Below is a small trained network, with its code and all its weights. Each question gives an input and a class and asks what happens when units are switched off, that is, made to give their printed mean instead of their output.

import numpy as np


def w(rows, s, z=0):
    codes = np.array(rows[::2]) - 128.0
    scale = np.full(codes.shape[1], s)
    scale[-1] = z or s
    return codes * scale


def f(y):
    return np.maximum(y, 0)


def log_softmax(a):
    a = a - a.max(-1, keepdims=True)
    return a - np.log(np.exp(a).sum(-1, keepdims=True))


def net(x, mask):
    res = np.array(x, float).reshape(1, 7) / 4 @ E
    y = f(res @ A[0][:, :-1].T + A[0][:, -1])
    res = res + np.where(mask, y, B[0][:, -1]) @ B[0][:, :-1]
    return log_softmax(res[-1] @ U[:, :-1].T + U[:, -1])


A, B = {}, {}
E = w([
[42,171,118,122,8,193,134,230,116],'x0',
[40,163,102,183,163,4,76,157,149],'x1',
[123,129,138,149,136,144,124,133,141],'x2',
[146,131,121,121,122,115,150,141,134],'x3',
[191,255,177,173,111,98,105,74,57],'x4',
[217,140,81,79,191,141,13,237,124],'x5',
[120,126,145,163,136,151,109,130,143],'x6',
],0.0094)
A[0] = w([
[93,171,109,117,50,157,111,176,111,144],'N1',
[180,98,144,137,212,90,121,69,145,116],'N2',
[120,138,99,164,120,92,112,138,157,67],'N3',
[81,158,122,130,142,74,103,152,166,11],'N4',
[93,123,113,143,148,69,95,117,165,124],'N5',
[96,166,139,108,113,146,132,126,128,44],'N6',
[136,200,142,128,135,140,109,117,103,71],'N7',
[130,124,135,105,193,120,128,91,136,182],'N8',
[187,251,160,161,98,116,103,102,91,9],'N9',
[125,68,125,118,120,120,107,154,132,79],'N10',
[146,147,123,126,107,131,89,163,114,50],'N11',
[162,125,143,106,110,219,135,118,132,65],'N12',
[110,138,134,161,108,124,157,97,174,47],'N13',
[72,171,130,146,157,56,121,170,106,107],'N14',
[199,116,130,98,104,229,141,85,110,41],'N15',
[97,129,165,144,60,99,178,64,145,44],'N16',
[83,170,144,101,70,157,117,187,115,109],'N17',
[186,173,116,79,158,141,45,199,130,40],'N18',
[75,183,125,123,135,155,110,154,125,147],'N19',
[119,158,121,130,136,136,134,135,154,128],'N20',
[83,22,111,103,147,128,132,167,155,78],'N21',
[109,130,135,117,93,125,122,158,120,155],'N22',
],0.014,0.0014)
B[0] = w([
[182,86,138,186,104,50,115,93,173,228],'N1',
[177,89,97,219,93,35,119,103,170,227],'N2',
[129,141,184,104,104,121,139,129,108,165],'N3',
[134,142,170,76,75,137,137,158,81,188],'N4',
[169,145,157,76,106,117,129,163,93,185],'N5',
[130,103,113,152,155,117,142,113,129,163],'N6',
[111,109,90,68,130,145,143,144,173,182],'N7',
[148,130,132,187,109,87,115,116,164,179],'N8',
[86,130,86,31,163,184,121,116,251,248],'N9',
[85,132,96,110,131,145,126,100,162,165],'N10',
[110,135,112,151,160,144,116,94,96,168],'N11',
[145,181,153,64,101,81,128,153,89,195],'N12',
[118,118,91,138,150,164,134,110,69,178],'N13',
[144,147,210,61,79,126,114,182,98,206],'N14',
[132,147,212,70,69,95,108,196,84,223],'N15',
[91,125,106,209,187,203,128,142,38,229],'N16',
[161,104,116,200,130,55,111,91,173,223],'N17',
[69,111,121,226,165,201,176,104,19,231],'N18',
[169,141,92,142,121,84,148,131,121,184],'N19',
[128,135,108,109,119,93,145,108,110,142],'N20',
[98,165,95,47,172,192,126,107,223,217],'N21',
[186,113,133,142,150,116,107,141,152,171],'N22',
],0.015,0.017)
U = w([
[199,81,130,203,92,21,125,106,178,172],'0',
[139,168,243,43,50,99,136,210,56,162],'1',
[65,138,86,39,162,182,140,122,242,237],'2',
[66,109,123,205,171,188,172,128,2,7],'3',
],0.0091,0.0014)

Each question gives the input, the list of numbers given to net, and the class t.
The units are the neurons (one row each of A and B). Each row of codes is followed by its name. A weight is (code - 128) times the scale printed after its matrix; where a second scale follows, it is the last column's (A, B and U).
mask holds one flag per neuron, in row order. A switched-off neuron (its flag False) gives its mean, the last column of its row in B, instead of its output. The means were averaged over made-up inputs and are rounded, as every weight is.
A unit's drop is (log p(t) with every unit on - log p(t) with that unit switched off) / (log p(t) with every unit on - log p(t) with every unit switched off).
The circuit of an input: a set's keep is (log p(t) with only the set's units on - log p(t) with every unit switched off) / (log p(t) with every unit on - log p(t) with every unit switched off). Starting from the 12 units with the biggest drops (on a tie, the unit counted first), units are removed one at a time, each time the one whose removal leaves the highest keep (on an exact tie, the one counted first), for as long as the keep stays at least 0.8.
units of the circuit, in order: the units of the circuit, biggest drop first
unit that matters most: the unit with the biggest drop
top k neurons: the k neurons with the biggest drops, biggest first
drop when u is switched off: that unit's drop, to one decimal
input [-6,7,-1,2,-5,7,2], class 1: unit that matters most	N5
input [2,4,8,6,5,-4,-8], class 2: top 2 neurons	[N9 N15]
input [7,5,3,-8,4,8,4], class 3: top 2 neurons	[N18 N2]
input [-2,-6,-2,-4,-6,8,-3], class 3: top 2 neurons	[N18 N9]
input [1,7,-6,1,4,7,6], class 1: top 3 neurons	[N14 N16 N4]
input [0,-8,7,-7,-8,4,2], class 1: top 3 neurons	[N15 N12 N9]
input [8,0,2,-3,4,-8,2], class 0: top 3 neurons	[N1 N17 N18]
input [-5,-6,1,2,-2,5,-8], class 1: top 2 neurons	[N15 N17]
input [6,1,-4,2,-5,2,6], class 0: top 3 neurons	[N9 N1 N17]
input [7,2,-2,7,-6,-3,6], class 0: top 2 neurons	[N1 N9]
input [2,3,3,-4,7,8,-7], class 3: top 2 neurons	[N18 N21]
input [8,-2,2,5,7,-6,7], class 0: top 3 neurons	[N1 N17 N21]
input [7,-1,5,-2,-6,0,0], class 0: top 2 neurons	[N1 N9]
input [5,-6,-1,8,-6,3,-5], class 1: top 3 neurons	[N15 N9 N12]
input [2,-3,-2,6,-3,5,6], class 3: units of the circuit, in order	[N18]
input [-4,-3,0,5,7,-1,-4], class 2: drop when N9 is switched off	1.2
input [-3,-2,2,-8,6,6,7], class 2: drop when N9 is switched off	3.3
input [1,5,0,3,8,-4,-8], class 2: drop when N9 is switched off	1.7
